Here is a tiny trained network, its code and every weight. The questions are about switching its units off for an input and a target symbol, where a switched-off unit gives its printed mean instead of its output.

import numpy as np


def w(rows, s, z=0):
    codes = np.array(rows[::2]) - 128.0
    scale = np.full(codes.shape[1], s)
    scale[-1] = z or s
    return codes * scale


def softmax(a):
    e = np.exp(a - a.max(-1, keepdims=True))
    return e / e.sum(-1, keepdims=True)


def log_softmax(a):
    a = a - a.max(-1, keepdims=True)
    return a - np.log(np.exp(a).sum(-1, keepdims=True))


def net(x, mask):
    ids = ['αδθλξφ'.index(c) for c in x.split()]
    T = len(ids)
    res = E[ids] + P[:T]
    u = 0
    for l in range(3):
        r = res
        for j in range(2):
            rows = slice(4 * j, 4 * j + 4)
            q, k, v = (r @ M[l][rows].T for M in (Q, K, V))
            z = softmax(np.where(np.tri(T) > 0, q @ k.T / 4**0.5, -1e9)) @ v
            o = O[l][rows]
            res = res + np.where(mask[u + j], z, o[:, -1]) @ o[:, :-1]
        u += 2
    return log_softmax(res[-1] @ U[:, :-1].T + U[:, -1])


Q, K, V, O = {}, {}, {}, {}
E = w([
[81,45,108],'α',
[82,53,139],'δ',
[114,15,87],'θ',
[167,210,140],'λ',
[2,232,206],'ξ',
[251,56,136],'φ',
],0.009)
P = w([
[150,3,123],'0',
[133,157,197],'1',
[134,30,81],'2',
[166,180,219],'3',
[133,90,49],'4',
[168,215,213],'5',
[139,158,20],'6',
[165,219,205],'7',
],0.0068)
Q[0] = w([
[113,181,180],'L0H1',
[117,215,171],'L0H1',
[251,76,83],'L0H1',
[250,171,148],'L0H1',
[223,175,203],'L0H2',
[198,91,28],'L0H2',
[64,194,23],'L0H2',
[190,83,47],'L0H2',
],0.019)
K[0] = w([
[144,146,189],'L0H1',
[165,104,227],'L0H1',
[77,24,72],'L0H1',
[107,7,179],'L0H1',
[195,232,179],'L0H2',
[158,154,12],'L0H2',
[13,132,96],'L0H2',
[163,141,26],'L0H2',
],0.02)
V[0] = w([
[138,153,149],'L0H1',
[162,184,139],'L0H1',
[98,131,2],'L0H1',
[131,170,24],'L0H1',
[59,84,146],'L0H2',
[157,39,171],'L0H2',
[92,86,62],'L0H2',
[210,160,54],'L0H2',
],0.0081)
O[0] = w([
[165,132,171,74],'L0H1',
[165,131,227,14],'L0H1',
[9,46,104,147],'L0H1',
[45,59,177,64],'L0H1',
[39,76,151,140],'L0H2',
[118,186,230,252],'L0H2',
[113,49,203,149],'L0H2',
[253,153,154,133],'L0H2',
],0.0076,0.0038)
Q[1] = w([
[155,116,147],'L1H1',
[143,5,55],'L1H1',
[121,148,122],'L1H1',
[89,102,62],'L1H1',
[49,244,205],'L1H2',
[63,214,155],'L1H2',
[137,156,154],'L1H2',
[127,182,133],'L1H2',
],0.012)
K[1] = w([
[139,115,164],'L1H1',
[102,4,157],'L1H1',
[125,139,131],'L1H1',
[97,105,85],'L1H1',
[203,193,42],'L1H2',
[188,169,89],'L1H2',
[130,121,103],'L1H2',
[146,114,113],'L1H2',
],0.015)
V[1] = w([
[84,82,147],'L1H1',
[118,109,138],'L1H1',
[131,150,134],'L1H1',
[59,60,155],'L1H1',
[144,169,48],'L1H2',
[67,162,232],'L1H2',
[177,3,145],'L1H2',
[85,187,164],'L1H2',
],0.0055)
O[1] = w([
[165,113,200,185],'L1H1',
[133,123,155,148],'L1H1',
[123,132,97,109],'L1H1',
[198,103,248,214],'L1H1',
[139,54,98,50],'L1H2',
[70,136,255,150],'L1H2',
[180,246,29,252],'L1H2',
[84,74,222,92],'L1H2',
],0.0054,0.0034)
Q[2] = w([
[7,201,164],'L2H1',
[150,56,79],'L2H1',
[128,103,122],'L2H1',
[1,155,152],'L2H1',
[120,182,171],'L2H2',
[186,20,66],'L2H2',
[123,119,144],'L2H2',
[84,110,69],'L2H2',
],0.016)
K[2] = w([
[62,6,117],'L2H1',
[132,167,168],'L2H1',
[131,160,138],'L2H1',
[65,59,137],'L2H1',
[109,176,135],'L2H2',
[183,50,114],'L2H2',
[138,130,162],'L2H2',
[109,82,102],'L2H2',
],0.022)
V[2] = w([
[27,25,56],'L2H1',
[150,140,123],'L2H1',
[173,129,244],'L2H1',
[62,159,126],'L2H1',
[1,169,72],'L2H2',
[176,69,127],'L2H2',
[231,231,226],'L2H2',
[209,48,120],'L2H2',
],0.0082)
O[2] = w([
[147,78,252,1],'L2H1',
[122,121,107,153],'L2H1',
[184,221,92,168],'L2H1',
[95,138,157,75],'L2H1',
[8,130,84,56],'L2H2',
[177,86,138,139],'L2H2',
[193,235,193,226],'L2H2',
[192,56,155,144],'L2H2',
],0.011,0.0041)
U = w([
[134,77,194,82],'α',
[252,167,184,2],'δ',
[159,177,254,168],'θ',
[165,18,57,197],'λ',
[14,188,130,143],'ξ',
[133,239,51,142],'φ',
],0.005,0.0075)

Each question gives the input, a string of symbols that net reads in full, and the target symbol t.
The units are the heads (4 rows each of Q, K, V and O). Each row of codes is followed by its name. A weight is (code - 128) times the scale printed after its matrix; where a second scale follows, it is the last column's (O and U).
mask holds one flag per head, layer by layer. A switched-off head (its flag False) gives its mean, the last column of its rows in O, instead of its output. The means were averaged over made-up inputs and are rounded, as every weight is.
A unit's drop is (log p(t) with every unit on - log p(t) with that unit switched off) / (log p(t) with every unit on - log p(t) with every unit switched off).
The circuit of an input: a set's keep is (log p(t) with only the set's units on - log p(t) with every unit switched off) / (log p(t) with every unit on - log p(t) with every unit switched off). Starting from all 6 units, units are removed one at a time, each time the one whose removal leaves the highest keep (on an exact tie, the one counted first), for as long as the keep stays at least 0.8.
circuit, biggest first: the units of the circuit, biggest drop first
most important unit: the unit with the biggest drop
heads that matter: for each layer, one digit per head in row order, 1 if its drop is at least 0.15 and else 0, layers parted by /
input ξ θ θ λ θ δ, target λ: most important unit : L0H2
input φ ξ φ θ, target ξ: circuit, biggest first : [L0H2; L2H2]
input φ θ θ λ λ θ θ, target λ: heads that matter : 10 / 00 / 01
input δ φ φ φ θ δ, target φ: heads that matter : 11 / 10 / 10
input ξ θ θ λ θ θ, target λ: circuit, biggest first : [L2H2; L0H1]
input θ δ ξ θ φ, target δ: circuit, biggest first : [L0H2; L2H2]
input δ φ θ θ α, target α: heads that matter : 11 / 10 / 11
input δ λ δ δ, target λ: heads that matter : 11 / 11 / 01
input φ θ θ θ, target θ: circuit, biggest first : [L0H2; L0H1; L2H1]
input φ φ δ α, target φ: circuit, biggest first : [L0H1; L2H1]
input δ α α φ φ θ, target φ: circuit, biggest first : [L0H2; L2H1]
input α φ φ λ φ φ ξ, target ξ: heads that matter : 01 / 10 / 01
input α ξ θ θ δ, target θ: heads that matter : 01 / 10 / 10
input θ θ φ ξ φ α, target φ: heads that matter : 10 / 01 / 10
input λ θ δ λ α α, target λ: circuit, biggest first : [L0H2; L1H2; L2H2]
input θ δ δ, target θ: heads that matter : 01 / 11 / 10
input δ δ ξ θ δ λ, target λ: circuit, biggest first : [L1H2; L0H2; L1H1; L2H1]
input δ θ θ α, target θ: circuit, biggest first : [L0H2; L2H1]
input δ δ φ ξ θ δ, target ξ: circuit, biggest first : [L2H2]
input θ δ δ θ, target θ: circuit, biggest first : [L0H2; L2H1]
input θ δ ξ θ δ ξ α α, target ξ: heads that matter : 01 / 10 / 01
input φ α λ θ δ θ δ φ, target φ: circuit, biggest first : [L2H1]
input λ δ α δ ξ φ, target φ: heads that matter : 01 / 00 / 10
input φ φ θ δ, target φ: heads that matter : 11 / 11 / 10
input θ θ δ φ θ θ α, target α: circuit, biggest first : [L0H1; L2H1]
input θ ξ θ φ φ ξ α ξ, target ξ: heads that matter : 01 / 10 / 11
input δ θ θ θ φ, target δ: heads that matter : 01 / 10 / 01
